Here is a tiny trained network, its code and every weight. The questions are about switching its units off for an input and a class, where a switched-off unit gives its printed mean instead of its output.

import numpy as np


def w(rows, s, z=0):
    codes = np.array(rows[::2]) - 128.0
    scale = np.full(codes.shape[1], s)
    scale[-1] = z or s
    return codes * scale


def norm(h):
    return h / np.sqrt((h * h).mean(-1, keepdims=True) + 1e-5)


def f(y):
    return y / 2 * (1 + np.tanh(0.7978845608 * (y + 0.044715 * y**3)))


def log_softmax(a):
    a = a - a.max(-1, keepdims=True)
    return a - np.log(np.exp(a).sum(-1, keepdims=True))


def net(x, mask):
    res = np.array(x, float).reshape(1, 6) / 4 @ E
    u = 0
    for l in range(3):
        y = f(norm(res) @ A[l][:, :-1].T + A[l][:, -1])
        res = res + np.where(mask[u : u + 8], y, B[l][:, -1]) @ B[l][:, :-1]
        u += 8
    return log_softmax(norm(res)[-1] @ U[:, :-1].T + U[:, -1])


A, B = {}, {}
E = w([
[127,118,93,114,183],'x0',
[208,135,167,93,150],'x1',
[96,126,183,128,160],'x2',
[128,128,127,129,128],'x3',
[100,104,135,33,92],'x4',
[131,9,136,149,120],'x5',
],0.014)
A[0] = w([
[87,144,225,183,206,173],'0.n0',
[208,120,158,105,148,77],'0.n1',
[124,112,64,104,251,2],'0.n2',
[200,144,49,179,100,137],'0.n3',
[145,151,208,179,26,58],'0.n4',
[87,106,214,111,177,83],'0.n5',
[180,107,72,113,88,73],'0.n6',
[166,77,151,180,152,86],'0.n7',
],0.017,0.0064)
B[0] = w([
[181,185,93,182,54,254],'0.n0',
[5,124,73,164,115,191],'0.n1',
[193,71,14,88,218,175],'0.n2',
[180,188,106,187,66,226],'0.n3',
[171,77,3,83,250,188],'0.n4',
[155,106,87,98,34,178],'0.n5',
[170,107,122,90,26,167],'0.n6',
[159,117,201,159,149,199],'0.n7',
],0.028,0.0074)
A[1] = w([
[83,65,135,207,221,59],'1.n0',
[96,123,198,150,211,39],'1.n1',
[160,117,181,107,146,63],'1.n2',
[96,94,144,127,153,69],'1.n3',
[95,119,196,159,127,66],'1.n4',
[160,7,253,160,142,3],'1.n5',
[10,79,62,218,96,27],'1.n6',
[154,43,148,160,136,17],'1.n7',
],0.015,0.0047)
B[1] = w([
[119,151,34,132,35,154],'1.n0',
[132,106,112,97,182,117],'1.n1',
[204,133,73,96,94,99],'1.n2',
[187,139,115,98,38,110],'1.n3',
[132,140,83,113,70,117],'1.n4',
[115,54,254,198,113,179],'1.n5',
[45,144,110,162,126,254],'1.n6',
[227,44,128,142,104,163],'1.n7',
],0.017,0.0038)
A[2] = w([
[46,149,75,191,129,254],'2.n0',
[117,75,93,68,79,174],'2.n1',
[163,85,91,85,15,219],'2.n2',
[92,112,194,18,129,90],'2.n3',
[133,252,153,78,185,50],'2.n4',
[145,88,74,99,190,123],'2.n5',
[130,96,123,126,195,112],'2.n6',
[121,49,153,143,126,32],'2.n7',
],0.028,0.0025)
B[2] = w([
[100,74,154,68,79,218],'2.n0',
[231,127,92,225,63,196],'2.n1',
[32,198,147,86,210,254],'2.n2',
[219,128,77,231,4,145],'2.n3',
[126,83,235,174,229,147],'2.n4',
[142,30,102,85,141,179],'2.n5',
[114,189,113,62,155,138],'2.n6',
[132,94,207,109,190,150],'2.n7',
],0.032,0.021)
U = w([
[164,66,62,112,198,105],'0',
[93,206,118,116,154,152],'1',
[229,163,131,173,51,119],'2',
[121,91,248,138,197,120],'3',
[57,65,139,89,77,95],'4',
[135,128,134,113,136,249],'5',
[168,152,149,56,125,50],'6',
],0.019,0.014)

Each question gives the input, the list of numbers given to net, and the class t.
The units are the neurons (one row each of A and B). Each row of codes is followed by its name. A weight is (code - 128) times the scale printed after its matrix; where a second scale follows, it is the last column's (A, B and U).
mask holds one flag per neuron, layer by layer. A switched-off neuron (its flag False) gives its mean, the last column of its row in B, instead of its output. The means were averaged over made-up inputs and are rounded, as every weight is.
A unit's drop is (log p(t) with every unit on - log p(t) with that unit switched off) / (log p(t) with every unit on - log p(t) with every unit switched off).
The circuit of an input: a set's keep is (log p(t) with only the set's units on - log p(t) with every unit switched off) / (log p(t) with every unit on - log p(t) with every unit switched off). Starting from the 12 units with the biggest drops (on a tie, the unit counted first), units are removed one at a time, each time the one whose removal leaves the highest keep (on an exact tie, the one counted first), for as long as the keep stays at least 0.8.
circuit, biggest first: the units of the circuit, biggest drop first
unit that matters most: the unit with the biggest drop
top k neurons: the k neurons with the biggest drops, biggest first
k most important neurons of layer l: the k neurons of layer l with the biggest drops, biggest first
input [-4,-7,4,-4,7,4], class 2: top 2 neurons -> [0.n0, 0.n3]
input [7,-6,-1,6,-2,-6], class 0: top 2 neurons -> [0.n2, 0.n1]
input [1,5,2,-5,-3,-6], class 3: top 2 neurons -> [2.n4, 0.n5]
input [4,-8,-8,4,0,7], class 1: top 3 neurons -> [0.n6, 2.n2, 0.n1]
input [-2,-4,-4,4,-8,1], class 2: unit that matters most -> 2.n2
input [-3,-1,3,4,-6,1], class 2: top 2 neurons -> [0.n0, 2.n2]
input [8,8,0,7,3,-7], class 0: top 2 neurons -> [0.n2, 2.n2]
input [5,8,-4,-6,-6,-4], class 4: circuit, biggest first -> [0.n1, 2.n0]
input [-7,-5,8,-2,8,-3], class 1: top 2 neurons -> [0.n5, 2.n2]
input [-6,-7,8,3,8,-3], class 1: 3 most important neurons of layer 0 -> [0.n5, 0.n1, 0.n7]
input [1,-2,4,0,-5,5], class 2: top 4 neurons -> [0.n0, 0.n7, 2.n2, 0.n6]
input [2,-2,-5,4,-2,6], class 3: circuit, biggest first -> [0.n0, 2.n7]
input [8,-3,-5,0,-8,-5], class 0: circuit, biggest first -> [2.n1, 2.n2]
input [0,5,-8,5,-4,2], class 1: unit that matters most -> 0.n6
input [-2,-6,-7,-4,7,8], class 3: circuit, biggest first -> [2.n7, 0.n0]
input [-8,-2,-8,-5,6,7], class 0: top 2 neurons -> [0.n4, 0.n0]
input [-5,1,-5,0,2,-7], class 3: circuit, biggest first -> [2.n4, 0.n0, 0.n5]
input [-5,2,-3,-4,-8,5], class 2: 3 most important neurons of layer 0 -> [0.n3, 0.n7, 0.n2]
input [7,-2,-6,4,1,-5], class 0: 3 most important neurons of layer 0 -> [0.n2, 0.n0, 0.n5]
input [-6,1,5,3,-4,-4], class 0: unit that matters most -> 0.n4
input [-2,7,-4,2,-4,-4], class 4: top 2 neurons -> [0.n1, 2.n0]
